Below is a small trained network, with its code and all its weights. Each question gives an input and a target symbol and asks what happens when units are switched off, that is, made to give their printed mean instead of their output.

import numpy as np


def w(rows, s, z=0):
    codes = np.array(rows[::2]) - 128.0
    scale = np.full(codes.shape[1], s)
    scale[-1] = z or s
    return codes * scale


def f(y):
    return np.maximum(y, 0)


def softmax(a):
    e = np.exp(a - a.max(-1, keepdims=True))
    return e / e.sum(-1, keepdims=True)


def log_softmax(a):
    a = a - a.max(-1, keepdims=True)
    return a - np.log(np.exp(a).sum(-1, keepdims=True))


def net(x, mask):
    ids = ['αβδεηθλμξπστφ'.index(c) for c in x.split()]
    T = len(ids)
    res = E[ids] + P[:T]
    u = 0
    for l in range(2):
        q, k, v = (res @ M[l].T for M in (Q, K, V))
        z = softmax(np.where(np.tri(T) > 0, q @ k.T / 2**0.5, -1e9)) @ v
        res = res + np.where(mask[u], z, O[l][:, -1]) @ O[l][:, :-1]
        u += 1
        y = f(res @ A[l][:, :-1].T + A[l][:, -1])
        res = res + np.where(mask[u : u + 12], y, B[l][:, -1]) @ B[l][:, :-1]
        u += 12
    return log_softmax(res[-1] @ U[:, :-1].T + U[:, -1])


Q, K, V, O, A, B = {}, {}, {}, {}, {}, {}
E = w([
[93,102,132],'α',
[83,188,132],'β',
[161,95,68],'δ',
[172,55,135],'ε',
[134,131,100],'η',
[119,156,98],'θ',
[158,79,125],'λ',
[54,180,175],'μ',
[76,86,171],'ξ',
[141,159,83],'π',
[28,251,160],'σ',
[251,165,104],'τ',
[161,121,204],'φ',
],0.019)
P = w([
[72,169,46],'0',
[144,54,144],'1',
[52,122,86],'2',
[140,38,203],'3',
[100,130,55],'4',
[128,53,229],'5',
[140,140,41],'6',
[133,88,254],'7',
[139,126,18],'8',
[170,81,237],'9',
[157,185,78],'10',
],0.0085)
Q[0] = w([
[247,82,181],'0.h1',
[127,144,110],'0.h1',
],0.011)
K[0] = w([
[51,2,53],'0.h1',
[145,218,70],'0.h1',
],0.0062)
V[0] = w([
[107,145,180],'0.h1',
[218,104,252],'0.h1',
],0.011)
O[0] = w([
[54,161,117,111],'0.h1',
[142,7,91,3],'0.h1',
],0.017,0.0049)
A[0] = w([
[104,202,117,79],'0.n1',
[186,164,16,133],'0.n2',
[170,171,141,225],'0.n3',
[188,215,170,187],'0.n4',
[239,124,216,115],'0.n5',
[102,169,127,186],'0.n6',
[110,11,122,85],'0.n7',
[255,158,186,254],'0.n8',
[128,79,250,139],'0.n9',
[152,141,149,92],'0.n10',
[183,114,101,84],'0.n11',
[175,151,17,223],'0.n12',
],0.0099,0.0051)
B[0] = w([
[169,176,110,207],'0.n1',
[174,56,90,179],'0.n2',
[90,101,172,208],'0.n3',
[129,60,126,253],'0.n4',
[73,107,43,175],'0.n5',
[184,113,255,196],'0.n6',
[191,157,93,148],'0.n7',
[72,71,135,222],'0.n8',
[34,139,42,152],'0.n9',
[172,134,65,140],'0.n10',
[143,119,116,143],'0.n11',
[206,152,197,186],'0.n12',
],0.0073,0.015)
Q[1] = w([
[197,150,8],'1.h1',
[203,87,1],'1.h1',
],0.0038)
K[1] = w([
[251,156,167],'1.h1',
[101,1,172],'1.h1',
],0.0086)
V[1] = w([
[160,84,253],'1.h1',
[141,254,136],'1.h1',
],0.0082)
O[1] = w([
[161,6,137,251],'1.h1',
[113,157,112,175],'1.h1',
],0.013,0.011)
A[1] = w([
[2,12,17,51],'1.n1',
[113,34,188,171],'1.n2',
[130,194,226,36],'1.n3',
[152,58,141,175],'1.n4',
[170,193,31,177],'1.n5',
[209,33,55,115],'1.n6',
[76,142,112,171],'1.n7',
[90,151,182,96],'1.n8',
[13,131,108,89],'1.n9',
[159,76,200,225],'1.n10',
[20,232,207,148],'1.n11',
[181,69,80,254],'1.n12',
],0.0084,0.005)
B[1] = w([
[147,224,50,192],'1.n1',
[103,154,204,249],'1.n2',
[213,114,88,156],'1.n3',
[115,193,233,227],'1.n4',
[87,145,74,129],'1.n5',
[118,155,3,249],'1.n6',
[186,87,108,136],'1.n7',
[197,44,65,146],'1.n8',
[179,131,143,139],'1.n9',
[95,114,125,242],'1.n10',
[63,107,25,167],'1.n11',
[40,154,193,232],'1.n12',
],0.0044,0.019)
U = w([
[147,114,59,44],'α',
[202,152,87,31],'β',
[191,126,119,3],'δ',
[111,97,67,104],'ε',
[135,120,142,71],'η',
[246,135,145,148],'θ',
[72,116,162,190],'λ',
[116,159,126,134],'μ',
[141,166,139,26],'ξ',
[193,107,142,55],'π',
[152,246,146,246],'σ',
[167,25,102,196],'τ',
[147,120,99,120],'φ',
],0.013,0.0055)

Each question gives the input, a string of symbols that net reads in full, and the target symbol t.
The units are the heads (2 rows each of Q, K, V and O) and the neurons (one row each of A and B). Each row of codes is followed by its name. A weight is (code - 128) times the scale printed after its matrix; where a second scale follows, it is the last column's (O, A, B and U).
mask holds one flag per unit, layer by layer, with each layer's heads first. A switched-off unit (its flag False) gives its mean, the last column of its rows in O or B, instead of its output. The means were averaged over made-up inputs and are rounded, as every weight is.
A unit's drop is (log p(t) with every unit on - log p(t) with that unit switched off) / (log p(t) with every unit on - log p(t) with every unit switched off).
The circuit of an input: a set's keep is (log p(t) with only the set's units on - log p(t) with every unit switched off) / (log p(t) with every unit on - log p(t) with every unit switched off). Starting from the 12 units with the biggest drops (on a tie, the unit counted first), units are removed one at a time, each time the one whose removal leaves the highest keep (on an exact tie, the one counted first), for as long as the keep stays at least 0.8.
circuit, biggest first: the units of the circuit, biggest drop first
k most important neurons: the k neurons with the biggest drops, biggest first
k most important neurons of layer l: the k neurons of layer l with the biggest drops, biggest first
drop of u: that unit's drop, to one decimal
input μ π θ σ λ φ, target ε: most important neuron of layer 1 -> 1.n1
input θ τ ξ δ α τ π, target τ: 2 most important neurons of layer 1 -> 1.n1, 1.n6
input φ θ θ σ π, target σ: circuit, biggest first -> 0.h1, 1.h1, 0.n4
input δ τ θ δ θ τ ε λ β τ, target ε: circuit, biggest first -> 0.n5, 1.n1, 0.n6, 0.n8
input τ μ θ σ λ δ λ τ λ φ, target ε: circuit, biggest first -> 0.n9, 0.n5, 1.n1
input μ θ θ τ θ μ μ τ λ τ μ, target τ: 2 most important neurons -> 0.n8, 0.n7
input σ δ η, target σ: 2 most important neurons -> 0.n1, 0.n8
input μ β π μ θ τ, target λ: 2 most important neurons -> 0.n8, 0.n3
input τ λ θ α λ λ α σ τ λ τ, target τ: 2 most important neurons -> 0.n12, 0.n2
input θ μ θ τ σ ε, target α: 4 most important neurons of layer 0 -> 0.n9, 0.n7, 0.n5, 0.n6
input ε τ θ, target τ: 2 most important neurons -> 0.n12, 0.n8
input θ θ τ φ ε λ, target ε: 2 most important neurons of layer 0 -> 0.n9, 0.n6
input ξ θ α η τ ξ π δ, target λ: drop of 1.n12 -> 0.0
input α τ τ λ θ, target τ: drop of 0.n8 -> 0.2
input λ τ τ τ θ τ, target λ: drop of 1.n6 -> -0.1
input θ ε σ β β σ θ θ τ, target τ: most important neuron of layer 0 -> 0.n2
